Below are the code and all the weights of a small trained network. Each question names an input and a target symbol and asks about switching units off, where a switched-off unit gives its printed mean instead of its output.

import numpy as np


def w(rows, s, z=0):
    codes = np.array(rows[::2]) - 128.0
    scale = np.full(codes.shape[1], s)
    scale[-1] = z or s
    return codes * scale


def norm(h):
    return h / np.sqrt((h * h).mean(-1, keepdims=True) + 1e-5)


def f(y):
    return np.maximum(y, 0)


def softmax(a):
    e = np.exp(a - a.max(-1, keepdims=True))
    return e / e.sum(-1, keepdims=True)


def log_softmax(a):
    a = a - a.max(-1, keepdims=True)
    return a - np.log(np.exp(a).sum(-1, keepdims=True))


def net(x, mask):
    ids = ['ΔΘΦΨΩαβγεζηπτ'.index(c) for c in x.split()]
    T = len(ids)
    res = E[ids] + P[:T]
    u = 0
    for l in range(2):
        q, k, v = (norm(res) @ M[l].T for M in (Q, K, V))
        z = softmax(np.where(np.tri(T) > 0, q @ k.T / 2**0.5, -1e9)) @ v
        res = res + np.where(mask[u], z, O[l][:, -1]) @ O[l][:, :-1]
        u += 1
        y = f(norm(res) @ A[l][:, :-1].T + A[l][:, -1])
        res = res + np.where(mask[u : u + 4], y, B[l][:, -1]) @ B[l][:, :-1]
        u += 4
    return log_softmax(norm(res)[-1] @ U[:, :-1].T + U[:, -1])


Q, K, V, O, A, B = {}, {}, {}, {}, {}, {}
E = w([
[169,167,149,66,151],'Δ',
[168,169,146,68,151],'Θ',
[157,161,126,75,142],'Φ',
[167,168,147,65,151],'Ψ',
[169,167,147,63,150],'Ω',
[157,182,127,86,136],'α',
[3,9,140,99,45],'β',
[159,163,125,67,134],'γ',
[169,199,146,192,130],'ε',
[155,163,140,76,148],'ζ',
[157,134,193,137,157],'η',
[91,116,177,169,177],'π',
[124,187,94,135,114],'τ',
],0.0057)
P = w([
[254,166,70,214,213],'0',
[189,134,98,106,185],'1',
[161,143,120,87,171],'2',
[143,157,125,76,158],'3',
[129,164,133,70,141],'4',
[119,174,132,67,132],'5',
[109,177,140,63,120],'6',
[102,184,141,60,109],'7',
[97,188,140,58,101],'8',
[90,195,144,59,89],'9',
[86,202,148,56,84],'10',
[80,207,150,55,78],'11',
[77,217,153,58,70],'12',
],0.0022)
Q[0] = w([
[11,100,128,40,105],'0.h1',
[185,57,33,193,254],'0.h1',
],0.0043)
K[0] = w([
[165,92,254,200,97],'0.h1',
[215,183,44,40,204],'0.h1',
],0.0045)
V[0] = w([
[167,150,150,192,254],'0.h1',
[220,210,136,79,84],'0.h1',
],0.0048)
O[0] = w([
[141,148,224,193,33,165],'0.h1',
[174,3,100,170,115,251],'0.h1',
],0.0043,0.0031)
A[0] = w([
[118,141,99,58,243,77],'0.n1',
[95,105,238,232,190,128],'0.n2',
[152,198,203,123,41,17],'0.n3',
[102,3,129,193,247,4],'0.n4',
],0.0038,0.0028)
B[0] = w([
[147,108,107,187,177,254],'0.n1',
[147,164,60,34,119,250],'0.n2',
[155,39,63,130,158,225],'0.n3',
[253,189,228,221,145,151],'0.n4',
],0.0055,0.0011)
Q[1] = w([
[27,2,182,244,83],'1.h1',
[91,210,68,207,130],'1.h1',
],0.0081)
K[1] = w([
[221,202,85,165,152],'1.h1',
[99,122,128,248,104],'1.h1',
],0.011)
V[1] = w([
[24,84,215,80,199],'1.h1',
[254,154,237,23,181],'1.h1',
],0.0024)
O[1] = w([
[60,58,127,195,92,2],'1.h1',
[113,254,71,189,198,196],'1.h1',
],0.0038,0.00091)
A[1] = w([
[114,235,141,80,153,226],'1.n1',
[230,103,111,98,92,56],'1.n2',
[169,196,107,255,187,129],'1.n3',
[101,104,163,88,97,254],'1.n4',
],0.0058,0.0033)
B[1] = w([
[76,128,93,119,214,253],'1.n1',
[44,176,106,112,71,217],'1.n2',
[143,1,218,142,230,204],'1.n3',
[172,156,184,193,129,196],'1.n4',
],0.0064,0.0051)
U = w([
[188,63,149,168,228,190],'Δ',
[9,61,140,85,169,78],'Θ',
[93,211,26,75,112,149],'Φ',
[162,106,139,101,108,40],'Ψ',
[170,38,99,72,93,67],'Ω',
[135,111,160,161,56,240],'α',
[78,242,209,199,154,26],'β',
[176,112,154,71,108,44],'γ',
[168,113,141,98,110,30],'ε',
[156,109,150,99,112,18],'ζ',
[181,95,78,20,76,101],'η',
[147,63,16,193,93,134],'π',
[152,156,179,154,64,254],'τ',
],0.012,0.0051)

Each question gives the input, a string of symbols that net reads in full, and the target symbol t.
The units are the heads (2 rows each of Q, K, V and O) and the neurons (one row each of A and B). Each row of codes is followed by its name. A weight is (code - 128) times the scale printed after its matrix; where a second scale follows, it is the last column's (O, A, B and U).
mask holds one flag per unit, layer by layer, with each layer's heads first. A switched-off unit (its flag False) gives its mean, the last column of its rows in O or B, instead of its output. The means were averaged over made-up inputs and are rounded, as every weight is.
A unit's drop is (log p(t) with every unit on - log p(t) with that unit switched off) / (log p(t) with every unit on - log p(t) with every unit switched off).
The circuit of an input: a set's keep is (log p(t) with only the set's units on - log p(t) with every unit switched off) / (log p(t) with every unit on - log p(t) with every unit switched off). Starting from all 10 units, units are removed one at a time, each time the one whose removal leaves the highest keep (on an exact tie, the one counted first), for as long as the keep stays at least 0.8.
circuit, biggest first: the units of the circuit, biggest drop first
k most important neurons: the k neurons with the biggest drops, biggest first
top k neurons in layer l: the k neurons of layer l with the biggest drops, biggest first
input τ Ψ π ζ γ β τ Ω Φ γ π α, target β: 3 most important neurons -> (1.n4 1.n3 0.n2)
input π τ Ω ζ β τ Ω, target β: circuit, biggest first -> (1.n4 0.h1 1.h1 1.n3)
input η α Φ Φ Ω Θ τ τ Φ α β Φ Φ, target τ: circuit, biggest first -> (1.h1 1.n4 1.n3)
input τ τ τ β γ, target η: circuit, biggest first -> (1.n3 1.n1 1.h1)
input γ Ω β ζ τ τ π τ Θ η Ω τ, target τ: 3 most important neurons -> (1.n1 0.n2 1.n4)
input η τ β Δ τ Θ τ, target τ: circuit, biggest first -> (1.h1 1.n1 1.n4)
input τ γ β Ω ε α ε Δ γ Ψ τ τ, target α: 2 most important neurons -> (1.n1 1.n3)
input β γ γ τ, target π: 4 most important neurons -> (1.n3 1.n1 1.n2 0.n2)
input Φ Δ τ Ω τ Ψ π τ ε γ τ Ω α, target Δ: circuit, biggest first -> (1.h1 0.n2 1.n2)
input Ω Φ Ω Ψ Φ γ γ ζ γ, target Φ: circuit, biggest first -> (1.n3)
input γ π τ β ζ, target β: top 2 neurons in layer 1 -> (1.n3 1.n4)
input π γ τ τ β η Ω, target τ: circuit, biggest first -> (1.h1 1.n1 1.n4 1.n3)
input η ε τ γ τ β π, target β: 2 most important neurons -> (0.n2 1.n4)
input γ π α τ γ Φ β ε τ Ω Φ τ ε, target α: circuit, biggest first -> (1.h1 1.n1 0.n2)
input τ β γ α ζ π, target β: 2 most important neurons -> (0.n2 0.n4)
input γ τ τ, target Θ: 2 most important neurons -> (1.n2 1.n4)
input η γ τ η γ π γ τ τ τ β Φ, target β: circuit, biggest first -> (1.n4 1.h1 1.n3)
input ζ τ β τ γ γ α, target Φ: top 2 neurons in layer 0 -> (0.n1 0.n3)
input γ τ γ, target Θ: 4 most important neurons -> (1.n2 1.n4 0.n3 0.n2)
input Θ τ τ τ τ τ τ, target Φ: circuit, biggest first -> (1.h1 1.n3)
input η γ π Ψ τ π τ Ω γ η ζ π, target Φ: circuit, biggest first -> (0.n2)
input η τ β Φ, target τ: top 3 neurons in layer 1 -> (1.n1 1.n3 1.n4)
input τ γ π τ τ τ τ β τ, target β: 2 most important neurons -> (1.n4 1.n3)
input γ γ γ, target Φ: top 2 neurons in layer 1 -> (1.n2 1.n4)
input π π τ τ π τ τ β τ, target β: circuit, biggest first -> (0.h1 1.h1 1.n4)
